Below is a small trained network, with its code and all its weights. Each question gives an input and a target symbol and asks what happens when units are switched off, that is, made to give their printed mean instead of their output.

import numpy as np


def w(rows, s, z=0):
    codes = np.array(rows[::2]) - 128.0
    scale = np.full(codes.shape[1], s)
    scale[-1] = z or s
    return codes * scale


def f(y):
    return np.maximum(y, 0)


def softmax(a):
    e = np.exp(a - a.max(-1, keepdims=True))
    return e / e.sum(-1, keepdims=True)


def log_softmax(a):
    a = a - a.max(-1, keepdims=True)
    return a - np.log(np.exp(a).sum(-1, keepdims=True))


def net(x, mask):
    ids = ['ΓΔΘΨημξπστ'.index(c) for c in x.split()]
    T = len(ids)
    res = E[ids] + P[:T]
    u = 0
    for l in range(2):
        q, k, v = (res @ M[l].T for M in (Q, K, V))
        z = softmax(np.where(np.tri(T) > 0, q @ k.T / 2**0.5, -1e9)) @ v
        res = res + np.where(mask[u], z, O[l][:, -1]) @ O[l][:, :-1]
        u += 1
        y = f(res @ A[l][:, :-1].T + A[l][:, -1])
        res = res + np.where(mask[u : u + 16], y, B[l][:, -1]) @ B[l][:, :-1]
        u += 16
    return log_softmax(res[-1] @ U[:, :-1].T + U[:, -1])


Q, K, V, O, A, B = {}, {}, {}, {}, {}, {}
E = w([
[152,157,92,169,180,96,216,191,39,165,227],'Γ',
[66,73,121,92,120,171,84,95,43,142,137],'Δ',
[145,245,70,60,69,55,122,56,248,237,251],'Θ',
[235,157,193,124,117,82,118,162,106,196,129],'Ψ',
[72,110,137,50,201,69,75,151,151,99,205],'η',
[127,133,7,144,103,133,96,40,71,80,165],'μ',
[70,122,103,99,119,167,136,139,213,178,84],'ξ',
[211,154,135,138,121,104,188,63,171,61,114],'π',
[129,160,77,109,107,106,134,120,173,122,92],'σ',
[151,129,139,75,76,155,75,158,156,119,188],'τ',
],0.014)
P = w([
[108,34,91,136,186,127,39,91,234,92,82],'0',
[147,121,92,189,135,159,112,106,1,138,133],'1',
[175,179,140,74,145,163,191,80,119,144,140],'2',
[168,180,99,85,146,140,200,88,97,145,129],'3',
[168,198,85,83,149,148,152,93,112,131,125],'4',
[145,192,95,24,120,194,166,122,146,115,160],'5',
[110,192,112,107,130,145,114,93,101,56,160],'6',
[86,187,126,69,124,169,143,109,94,69,161],'7',
[106,208,121,25,116,193,138,125,118,87,182],'8',
[96,200,109,85,111,167,94,99,88,39,179],'9',
],0.007)
Q[0] = w([
[214,135,95,110,94,167,76,99,97,143,124],'0.h0',
[135,209,127,11,130,189,112,54,122,3,99],'0.h0',
],0.0053)
K[0] = w([
[143,156,134,79,167,124,129,81,188,142,139],'0.h0',
[3,118,97,162,190,39,144,183,182,168,182],'0.h0',
],0.0054)
V[0] = w([
[135,210,80,57,237,107,175,184,68,166,253],'0.h0',
[175,71,170,197,205,146,180,222,121,27,115],'0.h0',
],0.0057)
O[0] = w([
[130,200,127,102,220,220,133,65,141,145,173,232],'0.h0',
[171,90,15,170,253,124,131,170,96,135,104,2],'0.h0',
],0.012,0.0041)
A[0] = w([
[107,132,202,99,127,106,114,121,198,122,146,219],'0.n0',
[78,173,147,90,123,162,149,78,158,114,183,101],'0.n1',
[186,167,50,121,100,74,116,77,146,76,118,253],'0.n2',
[95,31,104,100,245,57,92,152,105,81,140,157],'0.n3',
[174,198,73,164,168,131,251,137,75,84,113,146],'0.n4',
[63,138,156,92,191,139,91,128,58,119,190,105],'0.n5',
[105,166,190,162,116,148,76,124,63,93,122,227],'0.n6',
[156,87,162,89,15,76,92,70,94,112,118,78],'0.n7',
[90,106,186,142,83,125,134,150,133,236,52,91],'0.n8',
[87,66,11,174,128,115,178,218,199,106,114,203],'0.n9',
[77,109,132,108,208,98,132,61,254,157,126,126],'0.n10',
[84,220,168,65,74,157,174,115,129,103,89,55],'0.n11',
[45,88,154,111,147,91,111,200,187,150,102,43],'0.n12',
[66,101,137,120,150,85,107,161,85,122,94,138],'0.n13',
[108,38,153,109,156,128,34,157,116,108,64,122],'0.n14',
[78,105,145,103,112,206,91,177,186,95,52,95],'0.n15',
],0.0067,0.0037)
B[0] = w([
[141,183,129,109,96,112,123,61,141,70,104,205],'0.n0',
[164,178,133,147,126,116,115,131,119,150,101,247],'0.n1',
[84,132,126,13,141,202,178,138,111,167,69,207],'0.n2',
[236,110,143,78,86,191,37,129,98,155,80,145],'0.n3',
[108,142,160,153,91,174,148,85,135,80,69,178],'0.n4',
[169,150,188,104,86,94,167,87,183,123,54,176],'0.n5',
[82,174,143,94,166,166,169,89,146,190,145,171],'0.n6',
[132,132,78,175,36,123,192,148,171,140,167,179],'0.n7',
[100,121,146,202,118,75,90,19,115,162,97,138],'0.n8',
[128,115,139,118,152,148,32,207,179,147,69,143],'0.n9',
[158,78,163,98,88,191,54,104,143,114,163,180],'0.n10',
[154,154,68,189,169,102,88,140,103,207,100,221],'0.n11',
[147,95,202,165,98,68,58,52,150,103,97,135],'0.n12',
[224,59,153,38,135,79,133,81,99,168,116,132],'0.n13',
[162,2,107,110,139,164,117,99,159,127,200,138],'0.n14',
[117,196,185,118,123,140,137,40,140,91,115,146],'0.n15',
],0.0063,0.013)
Q[1] = w([
[96,15,20,226,126,3,170,184,48,14,208],'1.h0',
[181,53,45,185,73,78,36,141,70,195,172],'1.h0',
],0.0036)
K[1] = w([
[4,149,119,73,181,121,138,165,158,209,126],'1.h0',
[54,205,158,87,108,88,192,139,58,59,99],'1.h0',
],0.004)
V[1] = w([
[200,77,110,97,103,108,29,182,203,156,129],'1.h0',
[122,143,253,148,77,109,128,119,178,28,161],'1.h0',
],0.0063)
O[1] = w([
[145,158,114,123,160,68,47,165,95,148,140,252],'1.h0',
[96,174,239,86,106,183,162,195,247,141,99,175],'1.h0',
],0.012,0.017)
A[1] = w([
[192,133,139,74,144,67,184,138,157,65,175,173],'1.n0',
[115,95,135,219,150,129,115,165,146,183,115,104],'1.n1',
[2,136,48,125,61,79,121,136,146,110,120,145],'1.n2',
[124,142,110,144,227,107,74,220,100,115,116,146],'1.n3',
[167,166,120,126,163,135,103,146,56,146,165,151],'1.n4',
[113,159,162,76,129,125,103,102,152,83,96,199],'1.n5',
[112,88,99,115,78,139,123,65,122,74,163,204],'1.n6',
[114,148,142,101,115,163,113,183,129,168,175,118],'1.n7',
[124,123,215,106,96,219,207,134,198,134,151,219],'1.n8',
[122,158,154,95,94,75,123,67,180,82,89,180],'1.n9',
[144,152,101,116,143,187,170,99,156,105,122,204],'1.n10',
[176,66,90,204,120,111,98,175,80,115,100,141],'1.n11',
[56,129,162,113,96,158,150,206,158,120,143,2],'1.n12',
[146,163,110,140,97,158,149,89,138,177,145,116],'1.n13',
[149,126,102,84,104,123,123,53,127,54,120,134],'1.n14',
[107,130,81,132,106,143,122,93,61,115,228,179],'1.n15',
],0.008,0.0047)
B[1] = w([
[113,149,79,229,110,125,137,183,2,116,48,151],'1.n0',
[231,126,188,204,136,175,40,72,123,160,77,131],'1.n1',
[251,63,111,113,133,79,66,157,236,151,69,145],'1.n2',
[89,54,190,102,209,103,200,109,164,80,169,187],'1.n3',
[92,179,102,140,186,136,196,86,140,168,87,199],'1.n4',
[57,128,49,131,131,102,99,183,92,128,138,246],'1.n5',
[229,93,203,83,118,216,174,106,221,106,191,143],'1.n6',
[147,158,92,136,166,166,171,98,151,30,167,191],'1.n7',
[166,100,202,174,183,127,83,105,51,169,228,250],'1.n8',
[44,108,86,141,95,139,146,163,103,183,97,237],'1.n9',
[97,71,192,103,161,179,94,94,118,88,106,179],'1.n10',
[143,171,126,225,80,128,232,116,100,139,135,147],'1.n11',
[172,240,11,174,142,136,122,179,169,36,178,165],'1.n12',
[101,155,120,98,92,79,149,111,156,85,99,189],'1.n13',
[214,105,108,126,62,136,137,150,19,147,66,164],'1.n14',
[249,147,192,129,183,128,127,140,208,84,176,159],'1.n15',
],0.0056,0.021)
U = w([
[79,141,135,209,234,229,200,23,206,51,172,107],'Γ',
[86,17,191,95,84,152,152,66,55,198,187,206],'Δ',
[88,190,128,149,93,138,153,70,149,162,98,3],'Θ',
[223,106,123,198,176,54,118,110,109,212,182,73],'Ψ',
[81,121,151,61,186,170,83,120,84,107,126,185],'η',
[197,110,87,87,86,193,143,97,193,48,105,149],'μ',
[74,97,114,196,101,148,91,121,142,193,48,160],'ξ',
[72,163,12,169,41,154,217,156,34,72,12,174],'π',
[45,122,97,6,134,65,253,186,236,104,10,89],'σ',
[147,124,59,137,111,147,131,188,162,28,231,141],'τ',
],0.0051,0.004)

Each question gives the input, a string of symbols that net reads in full, and the target symbol t.
The units are the heads (2 rows each of Q, K, V and O) and the neurons (one row each of A and B). Each row of codes is followed by its name. A weight is (code - 128) times the scale printed after its matrix; where a second scale follows, it is the last column's (O, A, B and U).
mask holds one flag per unit, layer by layer, with each layer's heads first. A switched-off unit (its flag False) gives its mean, the last column of its rows in O or B, instead of its output. The means were averaged over made-up inputs and are rounded, as every weight is.
A unit's drop is (log p(t) with every unit on - log p(t) with that unit switched off) / (log p(t) with every unit on - log p(t) with every unit switched off).
The circuit of an input: a set's keep is (log p(t) with only the set's units on - log p(t) with every unit switched off) / (log p(t) with every unit on - log p(t) with every unit switched off). Starting from the 12 units with the biggest drops (on a tie, the unit counted first), units are removed one at a time, each time the one whose removal leaves the highest keep (on an exact tie, the one counted first), for as long as the keep stays at least 0.8.
circuit, biggest first: the units of the circuit, biggest drop first
unit that matters most: the unit with the biggest drop
k most important neurons of layer l: the k neurons of layer l with the biggest drops, biggest first
input Γ π π Θ σ π, target μ: 2 most important neurons of layer 0 : [0.n3 0.n2]
input Γ μ μ π μ Δ π η π τ, target μ: 3 most important neurons of layer 0 : [0.n3 0.n2 0.n0]
input μ π ξ, target Δ: circuit, biggest first : [1.h0 1.n8 1.n4]
input π π π π π π Γ, target Γ: circuit, biggest first : [1.h0]
input ξ π π μ σ σ Δ μ, target μ: circuit, biggest first : [0.h0 1.n2 1.h0 1.n6]
input π σ Γ σ, target Ψ: circuit, biggest first : [1.h0 0.h0 0.n9]
input π Δ τ, target Ψ: circuit, biggest first : [0.h0 1.h0 0.n3 0.n9]
input π μ Δ μ Δ ξ Δ π μ π, target Ψ: circuit, biggest first : [1.h0 0.h0 0.n3 0.n9]
input Θ σ ξ η Θ π π π Ψ ξ, target Γ: 3 most important neurons of layer 1 : [1.n8 1.n12 1.n7]
input π μ ξ π, target π: circuit, biggest first : [1.n8 0.h0 1.n0]
input μ π Ψ η Θ τ, target Δ: circuit, biggest first : [1.h0 1.n8]
input μ τ Δ π μ, target Δ: circuit, biggest first : [1.h0 1.n12 1.n7 1.n4]
input ξ Ψ η π π μ, target τ: 3 most important neurons of layer 0 : [0.n12 0.n11 0.n15]
input Θ ξ σ μ π ξ Γ ξ, target Γ: 2 most important neurons of layer 1 : [1.n12 1.n8]
input ξ τ π π, target π: circuit, biggest first : [0.h0 1.n0]
input π η Ψ ξ, target Ψ: circuit, biggest first : [0.h0 1.h0 0.n3 0.n9]
input ξ τ ξ, target ξ: unit that matters most : 0.n8
input π Θ π Δ π ξ π π ξ η, target Ψ: 3 most important neurons of layer 0 : [0.n3 0.n2 0.n9]
input η π ξ π τ π μ, target σ: 2 most important neurons of layer 0 : [0.n3 0.n10]
input Θ π τ, target Γ: circuit, biggest first : [1.h0]
input Δ Δ π Θ σ, target Θ: 2 most important neurons of layer 0 : [0.n11 0.n15]
input Γ π μ μ η σ, target μ: 2 most important neurons of layer 0 : [0.n3 0.n4]
input π μ ξ π π, target Ψ: 3 most important neurons of layer 0 : [0.n3 0.n9 0.n14]
input Θ μ ξ π ξ Θ Γ Ψ Ψ τ, target Γ: 2 most important neurons of layer 0 : [0.n6 0.n7]
input σ τ Θ π Δ ξ, target ξ: 2 most important neurons of layer 0 : [0.n8 0.n2]
input ξ μ τ π σ ξ, target τ: 2 most important neurons of layer 1 : [1.n12 1.n7]
